[[-0.16  3.64  0.89  0.70 -0.22  1.91  1.63 -1.80 -0.11  0.43  1.92 -4.03
  -0.74  2.74]
 [ 4.70 -0.21 -1.97 -7.13 -0.21  1.61 -1.06  3.96  3.85 -1.18  2.53 -0.30
  -2.70  4.21]
 [-2.17  1.31 -5.21  3.47 -0.09  2.08  1.10  2.45 -4.76  1.37  0.88 -0.52
  -2.33 -3.79]]
->
[[ 2.74 -0.74 -4.03  1.92  0.43 -0.11 -1.80  1.63  1.91 -0.22  0.70  0.89
   3.64 -0.16]
 [ 4.21 -2.70 -0.30  2.53 -1.18  3.85  3.96 -1.06  1.61 -0.21 -7.13 -1.97
  -0.21  4.70]
 [-3.79 -2.33 -0.52  0.88  1.37 -4.76  2.45  1.10  2.08 -0.09  3.47 -5.21
   1.31 -2.17]]

[[ 0.20 -6.56 -0.45 -0.50]
 [ 1.03 -1.60 -0.43 -0.27]
 [ 0.08 -4.34 -0.40  0.03]
 [ 2.42 -3.73 -0.08 -0.87]
 [ 2.51  2.11  0.86 -1.57]
 [ 0.63  0.15 -1.11 -0.53]
 [-0.24 -4.94 -0.22  0.32]
 [ 1.87  0.69  0.20 -0.80]
 [ 3.01  3.31 -1.80 -2.47]
 [-0.17 -2.67 -0.83 -0.40]
 [ 1.94 -0.50  0.88 -0.70]]
->
[[-0.50 -0.45 -6.56  0.20]
 [-0.27 -0.43 -1.60  1.03]
 [ 0.03 -0.40 -4.34  0.08]
 [-0.87 -0.08 -3.73  2.42]
 [-1.57  0.86  2.11  2.51]
 [-0.53 -1.11  0.15  0.63]
 [ 0.32 -0.22 -4.94 -0.24]
 [-0.80  0.20  0.69  1.87]
 [-2.47 -1.80  3.31  3.01]
 [-0.40 -0.83 -2.67 -0.17]
 [-0.70  0.88 -0.50  1.94]]

[[ 4.80  2.25  0.93 -2.82]
 [ 1.11  0.28 -2.74 -2.35]
 [ 2.03  0.44  0.19 -2.78]
 [ 0.83  2.28  1.70  3.94]
 [ 4.39  0.75 -3.60 -4.58]
 [ 3.12  1.61 -2.74 -3.05]
 [ 7.18  2.04 -0.27 -6.78]
 [ 3.33  0.24 -2.26 -3.52]]
->
[[-2.82  0.93  2.25  4.80]
 [-2.35 -2.74  0.28  1.11]
 [-2.78  0.19  0.44  2.03]
 [ 3.94  1.70  2.28  0.83]
 [-4.58 -3.60  0.75  4.39]
 [-3.05 -2.74  1.61  3.12]
 [-6.78 -0.27  2.04  7.18]
 [-3.52 -2.26  0.24  3.33]]

[[-2.90 -6.83 -2.35  0.93  4.80]
 [-5.90 -3.78 -2.25 -1.01  1.91]
 [-1.15 -1.61 -0.88  1.74  0.09]
 [ 0.92 -0.87 -6.28  0.63 -0.11]
 [ 2.11  1.51  5.38 -0.90 -0.20]
 [-0.85  3.48  5.04 -2.83 -1.39]
 [ 1.81  2.22  3.84 -2.30 -0.73]]
->
[[ 4.80  0.93 -2.35 -6.83 -2.90]
 [ 1.91 -1.01 -2.25 -3.78 -5.90]
 [ 0.09  1.74 -0.88 -1.61 -1.15]
 [-0.11  0.63 -6.28 -0.87  0.92]
 [-0.20 -0.90  5.38  1.51  2.11]
 [-1.39 -2.83  5.04  3.48 -0.85]
 [-0.73 -2.30  3.84  2.22  1.81]]

[[ 3.91  4.02]
 [-3.50 -3.67]
 [ 5.13  2.99]
 [-3.18 -2.43]
 [-5.55 -4.96]
 [-3.33 -2.35]
 [-4.81 -4.11]
 [-4.10 -2.47]
 [-1.16 -0.12]]
->
[[ 4.02  3.91]
 [-3.67 -3.50]
 [ 2.99  5.13]
 [-2.43 -3.18]
 [-4.96 -5.55]
 [-2.35 -3.33]
 [-4.11 -4.81]
 [-2.47 -4.10]
 [-0.12 -1.16]]

[[ 3.32  3.23 -2.18 -1.77  3.06  2.93  2.78 -2.38  3.65]
 [-0.37 -0.35 -1.70 -1.60 -0.57 -0.77 -0.36 -1.87 -0.25]
 [-3.16 -3.15  2.72  2.32 -2.99 -2.78 -2.82  2.88 -3.42]
 [-3.23 -3.27  5.37  4.56 -2.83 -2.32 -2.83  5.72 -3.75]
 [-4.90 -4.78  6.25  5.50 -4.72 -4.69 -4.09  6.32 -5.23]
 [ 0.95  0.89 -2.83 -2.18  0.73  0.51  0.34 -3.05  1.39]
 [ 0.60  0.55  1.05  0.13  0.71  1.05  0.90  1.19  0.20]]
->
[[ 3.65 -2.38  2.78  2.93  3.06 -1.77 -2.18  3.23  3.32]
 [-0.25 -1.87 -0.36 -0.77 -0.57 -1.60 -1.70 -0.35 -0.37]
 [-3.42  2.88 -2.82 -2.78 -2.99  2.32  2.72 -3.15 -3.16]
 [-3.75  5.72 -2.83 -2.32 -2.83  4.56  5.37 -3.27 -3.23]
 [-5.23  6.32 -4.09 -4.69 -4.72  5.50  6.25 -4.78 -4.90]
 [ 1.39 -3.05  0.34  0.51  0.73 -2.18 -2.83  0.89  0.95]
 [ 0.20  1.19  0.90  1.05  0.71  0.13  1.05  0.55  0.60]]

[[ 2.85  5.81  4.05 -5.74 -3.28  2.72]
 [ 3.04  0.63 -6.64 -0.79 -1.18 -0.89]
 [-0.30 -0.89 -0.53 -0.57  0.17  0.00]]
->
[[ 2.72 -3.28 -5.74  4.05  5.81  2.85]
 [-0.89 -1.18 -0.79 -6.64  0.63  3.04]
 [ 0.00  0.17 -0.57 -0.53 -0.89 -0.30]]
